Below is a small trained network, with its code and all its weights. Each question gives an input and a class and asks what happens when units are switched off, that is, made to give their printed mean instead of their output.

import numpy as np


def w(rows, s, z=0):
    codes = np.array(rows[::2]) - 128.0
    scale = np.full(codes.shape[1], s)
    scale[-1] = z or s
    return codes * scale


def norm(h):
    return h / np.sqrt((h * h).mean(-1, keepdims=True) + 1e-5)


def f(y):
    return np.maximum(y, 0)


def log_softmax(a):
    a = a - a.max(-1, keepdims=True)
    return a - np.log(np.exp(a).sum(-1, keepdims=True))


def net(x, mask):
    res = np.array(x, float).reshape(1, 6) / 4 @ E
    u = 0
    for l in range(2):
        y = f(norm(res) @ A[l][:, :-1].T + A[l][:, -1])
        res = res + np.where(mask[u : u + 6], y, B[l][:, -1]) @ B[l][:, :-1]
        u += 6
    return log_softmax(norm(res)[-1] @ U[:, :-1].T + U[:, -1])


A, B = {}, {}
E = w([
[120,139,125,99,153],'x0',
[142,107,138,171,69],'x1',
[125,142,126,107,150],'x2',
[243,182,160,184,194],'x3',
[2,121,244,173,242],'x4',
[119,182,177,70,106],'x5',
],0.0047)
A[0] = w([
[77,200,178,154,120,110],'L0N1',
[252,103,93,196,249,30],'L0N2',
[71,30,77,54,100,155],'L0N3',
[79,43,107,228,236,47],'L0N4',
[236,244,175,216,159,3],'L0N5',
[134,90,84,211,130,13],'L0N6',
],0.0046,0.0015)
B[0] = w([
[181,92,148,71,123,182],'L0N1',
[92,125,81,173,161,229],'L0N2',
[94,114,85,171,124,252],'L0N3',
[177,107,143,59,122,220],'L0N4',
[91,254,124,216,173,242],'L0N5',
[121,82,117,94,148,158],'L0N6',
],0.0089,0.0031)
A[1] = w([
[150,173,114,140,166,45],'L1N1',
[97,95,227,189,151,38],'L1N2',
[254,123,8,121,105,134],'L1N3',
[168,157,84,96,114,89],'L1N4',
[59,168,127,156,184,62],'L1N5',
[124,78,191,150,179,1],'L1N6',
],0.0071,0.0026)
B[1] = w([
[150,156,35,253,132,165],'L1N1',
[197,63,176,68,87,174],'L1N2',
[139,95,254,52,226,254],'L1N3',
[108,76,228,114,153,166],'L1N4',
[157,145,138,179,158,179],'L1N5',
[187,96,190,91,183,157],'L1N6',
],0.006,0.0054)
U = w([
[231,70,172,28,194,38],'0',
[3,164,16,202,115,253],'1',
[150,105,92,63,168,102],'2',
],0.0052,0.0024)

Each question gives the input, the list of numbers given to net, and the class t.
The units are the neurons (one row each of A and B). Each row of codes is followed by its name. A weight is (code - 128) times the scale printed after its matrix; where a second scale follows, it is the last column's (A, B and U).
mask holds one flag per neuron, layer by layer. A switched-off neuron (its flag False) gives its mean, the last column of its row in B, instead of its output. The means were averaged over made-up inputs and are rounded, as every weight is.
A unit's drop is (log p(t) with every unit on - log p(t) with that unit switched off) / (log p(t) with every unit on - log p(t) with every unit switched off).
The circuit of an input: a set's keep is (log p(t) with only the set's units on - log p(t) with every unit switched off) / (log p(t) with every unit on - log p(t) with every unit switched off). Starting from all 12 units, units are removed one at a time, each time the one whose removal leaves the highest keep (on an exact tie, the one counted first), for as long as the keep stays at least 0.8.
circuit, biggest first: the units of the circuit, biggest drop first
unit that matters most: the unit with the biggest drop
top k neurons: the k neurons with the biggest drops, biggest first
k most important neurons of layer l: the k neurons of layer l with the biggest drops, biggest first
drop of u: that unit's drop, to one decimal
input [8,-7,-5,-5,-1,0], class 1: unit that matters most => L1N3
input [-2,-7,-6,3,-1,-3], class 1: circuit, biggest first => (L0N5, L0N2)
input [-8,-7,-6,3,2,3], class 1: circuit, biggest first => (L0N5, L1N3)
input [-5,-1,-2,-2,0,-1], class 1: top 2 neurons => (L0N3, L1N3)
input [-5,8,3,-4,8,-3], class 0: 2 most important neurons of layer 1 => (L1N2, L1N6)
input [-3,-8,-4,7,-2,-6], class 1: circuit, biggest first => (L0N5, L0N2)
input [-3,5,0,4,0,-3], class 1: 2 most important neurons of layer 0 => (L0N5, L0N2)
input [0,2,-5,8,-4,5], class 1: drop of L0N4 => 0.1
input [-6,7,-7,8,3,7], class 1: drop of L1N3 => 0.2
input [-1,-5,1,6,-4,4], class 1: drop of L0N4 => 0.1
